Below are the code and all the weights of a small trained network. Each question names an input and a target symbol and asks about switching units off, where a switched-off unit gives its printed mean instead of its output.

import numpy as np


def w(rows, s, z=0):
    codes = np.array(rows[::2]) - 128.0
    scale = np.full(codes.shape[1], s)
    scale[-1] = z or s
    return codes * scale


def norm(h):
    return h / np.sqrt((h * h).mean(-1, keepdims=True) + 1e-5)


def f(y):
    return y / 2 * (1 + np.tanh(0.7978845608 * (y + 0.044715 * y**3)))


def softmax(a):
    e = np.exp(a - a.max(-1, keepdims=True))
    return e / e.sum(-1, keepdims=True)


def log_softmax(a):
    a = a - a.max(-1, keepdims=True)
    return a - np.log(np.exp(a).sum(-1, keepdims=True))


def net(x, mask):
    ids = ['γλξπτω'.index(c) for c in x.split()]
    T = len(ids)
    res = E[ids] + P[:T]
    u = 0
    for l in range(3):
        r = norm(res)
        for j in range(2):
            rows = slice(2 * j, 2 * j + 2)
            q, k, v = (r @ M[l][rows].T for M in (Q, K, V))
            z = softmax(np.where(np.tri(T) > 0, q @ k.T / 2**0.5, -1e9)) @ v
            o = O[l][rows]
            res = res + np.where(mask[u + j], z, o[:, -1]) @ o[:, :-1]
        u += 2
        y = f(norm(res) @ A[l][:, :-1].T + A[l][:, -1])
        res = res + np.where(mask[u : u + 4], y, B[l][:, -1]) @ B[l][:, :-1]
        u += 4
    return log_softmax(norm(res)[-1] @ U[:, :-1].T + U[:, -1])


Q, K, V, O, A, B = {}, {}, {}, {}, {}, {}
E = w([
[146,111,117,136,181,214,159],'γ',
[154,84,173,54,123,121,160],'λ',
[143,150,179,37,110,169,122],'ξ',
[160,105,102,213,248,137,140],'π',
[106,104,127,184,78,106,202],'τ',
[184,99,171,128,41,91,147],'ω',
],0.015)
P = w([
[182,78,104,154,144,182,174],'0',
[163,62,27,140,102,224,94],'1',
[93,134,237,198,178,172,111],'2',
[167,127,87,98,145,122,210],'3',
[96,71,103,76,92,167,110],'4',
[116,140,254,143,164,102,142],'5',
[126,170,75,83,158,44,219],'6',
[40,100,95,62,108,99,105],'7',
[97,199,210,154,176,46,101],'8',
],0.0085)
Q[0] = w([
[159,119,88,72,156,134,155],'0.h1',
[135,130,2,119,95,136,87],'0.h1',
[140,176,116,112,95,125,238],'0.h2',
[158,129,168,111,202,116,165],'0.h2',
],0.02)
K[0] = w([
[134,111,140,100,200,184,117],'0.h1',
[172,74,157,174,176,249,148],'0.h1',
[73,43,148,62,120,104,184],'0.h2',
[118,129,116,84,222,100,133],'0.h2',
],0.018)
V[0] = w([
[8,66,110,100,163,173,202],'0.h1',
[156,101,125,22,223,167,60],'0.h1',
[148,202,95,159,47,139,156],'0.h2',
[164,219,166,109,110,231,201],'0.h2',
],0.011)
O[0] = w([
[89,63,89,140,165,158,119,152],'0.h1',
[205,115,73,142,140,63,74,195],'0.h1',
[112,56,154,208,125,48,127,70],'0.h2',
[43,152,132,151,134,2,106,253],'0.h2',
],0.0079,0.0074)
A[0] = w([
[116,90,59,159,31,168,168,153],'0.n1',
[181,191,249,165,204,133,113,1],'0.n2',
[167,123,59,117,178,112,197,55],'0.n3',
[102,94,128,103,116,212,64,115],'0.n4',
],0.013,0.00098)
B[0] = w([
[150,140,7,98,159,62,9,191],'0.n1',
[205,189,117,127,235,110,12,252],'0.n2',
[88,224,130,106,75,174,198,246],'0.n3',
[66,2,93,129,213,160,88,162],'0.n4',
],0.0074,0.0047)
Q[1] = w([
[99,107,148,50,109,104,235],'1.h1',
[53,131,205,119,145,92,40],'1.h1',
[84,170,190,167,78,164,4],'1.h2',
[137,92,75,193,137,179,93],'1.h2',
],0.017)
K[1] = w([
[147,179,103,65,2,183,145],'1.h1',
[56,132,148,85,162,43,68],'1.h1',
[101,149,204,226,159,128,44],'1.h2',
[121,119,63,141,62,170,77],'1.h2',
],0.017)
V[1] = w([
[85,171,138,162,169,89,114],'1.h1',
[134,14,160,202,207,128,108],'1.h1',
[135,177,75,191,124,109,100],'1.h2',
[147,219,179,190,254,115,174],'1.h2',
],0.0079)
O[1] = w([
[139,114,95,118,129,168,157,183],'1.h1',
[171,48,134,155,210,91,147,2],'1.h1',
[138,83,148,148,167,133,154,157],'1.h2',
[75,115,255,126,65,123,75,199],'1.h2',
],0.0058,0.0037)
A[1] = w([
[131,242,200,165,174,128,82,21],'1.n1',
[146,123,224,140,63,100,148,131],'1.n2',
[44,189,247,166,238,176,216,65],'1.n3',
[166,121,149,111,109,99,26,3],'1.n4',
],0.012,0.0025)
B[1] = w([
[164,57,105,150,111,50,242,254],'1.n1',
[156,160,130,62,200,163,93,197],'1.n2',
[69,215,121,166,75,184,12,234],'1.n3',
[65,119,123,151,107,187,183,222],'1.n4',
],0.011,0.0074)
Q[2] = w([
[113,152,55,186,117,164,80],'2.h1',
[172,6,144,170,144,192,60],'2.h1',
[41,178,111,207,177,108,168],'2.h2',
[92,134,118,39,134,23,78],'2.h2',
],0.015)
K[2] = w([
[134,127,80,129,92,190,64],'2.h1',
[75,4,142,143,139,208,85],'2.h1',
[89,230,116,184,186,166,90],'2.h2',
[67,152,124,2,144,95,93],'2.h2',
],0.015)
V[2] = w([
[149,174,242,78,183,96,218],'2.h1',
[74,35,158,32,156,190,121],'2.h1',
[164,84,61,213,155,168,194],'2.h2',
[163,1,205,107,71,84,214],'2.h2',
],0.0073)
O[2] = w([
[91,50,62,217,123,122,80,124],'2.h1',
[177,164,31,120,37,109,207,85],'2.h1',
[78,164,133,87,98,2,120,13],'2.h2',
[183,229,70,180,176,75,80,3],'2.h2',
],0.0053,0.0057)
A[2] = w([
[252,101,101,127,166,112,75,146],'2.n1',
[145,177,115,119,70,143,170,44],'2.n2',
[111,113,144,179,151,135,188,120],'2.n3',
[169,180,215,204,95,150,156,2],'2.n4',
],0.022,0.004)
B[2] = w([
[145,145,57,223,113,149,86,255],'2.n1',
[129,83,92,87,131,126,186,211],'2.n2',
[103,83,190,141,50,124,184,165],'2.n3',
[249,105,179,80,197,120,142,225],'2.n4',
],0.021,0.0086)
U = w([
[94,143,134,125,151,2,91,95],'γ',
[147,86,70,74,91,153,220,63],'λ',
[105,88,210,216,50,85,191,76],'ξ',
[195,120,42,203,127,130,77,159],'π',
[60,117,176,115,113,212,69,109],'τ',
[237,122,199,120,171,120,133,249],'ω',
],0.0087,0.0015)

Each question gives the input, a string of symbols that net reads in full, and the target symbol t.
The units are the heads (2 rows each of Q, K, V and O) and the neurons (one row each of A and B). Each row of codes is followed by its name. A weight is (code - 128) times the scale printed after its matrix; where a second scale follows, it is the last column's (O, A, B and U).
mask holds one flag per unit, layer by layer, with each layer's heads first. A switched-off unit (its flag False) gives its mean, the last column of its rows in O or B, instead of its output. The means were averaged over made-up inputs and are rounded, as every weight is.
A unit's drop is (log p(t) with every unit on - log p(t) with that unit switched off) / (log p(t) with every unit on - log p(t) with every unit switched off).
The circuit of an input: a set's keep is (log p(t) with only the set's units on - log p(t) with every unit switched off) / (log p(t) with every unit on - log p(t) with every unit switched off). Starting from the 12 units with the biggest drops (on a tie, the unit counted first), units are removed one at a time, each time the one whose removal leaves the highest keep (on an exact tie, the one counted first), for as long as the keep stays at least 0.8.
circuit, biggest first: the units of the circuit, biggest drop first
unit that matters most: the unit with the biggest drop
top k neurons in layer l: the k neurons of layer l with the biggest drops, biggest first
drop of u: that unit's drop, to one decimal
input γ ξ ξ ξ ξ ξ π, target ω: circuit, biggest first -> (0.h2 0.n3 2.n4 1.h2)
input λ τ ξ λ π ω ξ ξ λ, target ξ: unit that matters most -> 1.n4
input τ ω ξ ω ω, target τ: circuit, biggest first -> (0.h1 1.n2 2.n4)
input ω λ λ γ, target λ: circuit, biggest first -> (0.n3 2.n2)
input λ λ ξ ω ω ξ γ, target λ: circuit, biggest first -> (2.n2 0.n3)
input ξ ξ ω ξ ω, target λ: circuit, biggest first -> (1.n4 2.n2)
input ξ τ ξ ξ τ λ τ λ τ, target τ: circuit, biggest first -> (0.h1 1.n3)
input ξ ξ ξ τ τ ω ξ ω, target λ: top 2 neurons in layer 2 -> (2.n1 2.n4)
input ω π ξ π π ω ξ, target γ: top 3 neurons in layer 2 -> (2.n1 2.n4 2.n2)
input ξ ω ξ γ, target τ: top 2 neurons in layer 0 -> (0.n3 0.n2)
input τ π γ π, target ω: top 2 neurons in layer 2 -> (2.n4 2.n1)
input λ ξ ξ ω λ, target τ: top 2 neurons in layer 1 -> (1.n1 1.n4)
input ξ λ ω ξ ξ γ ω ω γ, target ω: top 2 neurons in layer 1 -> (1.n3 1.n1)
input λ ω τ, target ω: circuit, biggest first -> (2.n4)
input λ ω τ ξ ω π λ ω, target τ: top 3 neurons in layer 0 -> (0.n2 0.n4 0.n1)
input ξ γ ξ ξ, target γ: top 2 neurons in layer 1 -> (1.n1 1.n3)
input γ π λ π ξ, target π: top 2 neurons in layer 0 -> (0.n4 0.n3)
input λ ω π π τ ξ τ λ π, target τ: top 2 neurons in layer 2 -> (2.n1 2.n4)
input π λ ω π, target λ: top 2 neurons in layer 0 -> (0.n3 0.n2)
input ξ ξ ξ ξ ξ γ, target ξ: unit that matters most -> 2.n3
input π ξ ξ τ, target ξ: drop of 0.h2 -> 1.6
input π τ ω ξ λ, target π: drop of 0.h2 -> 2.2
input γ ξ π γ, target τ: drop of 0.h1 -> 0.2
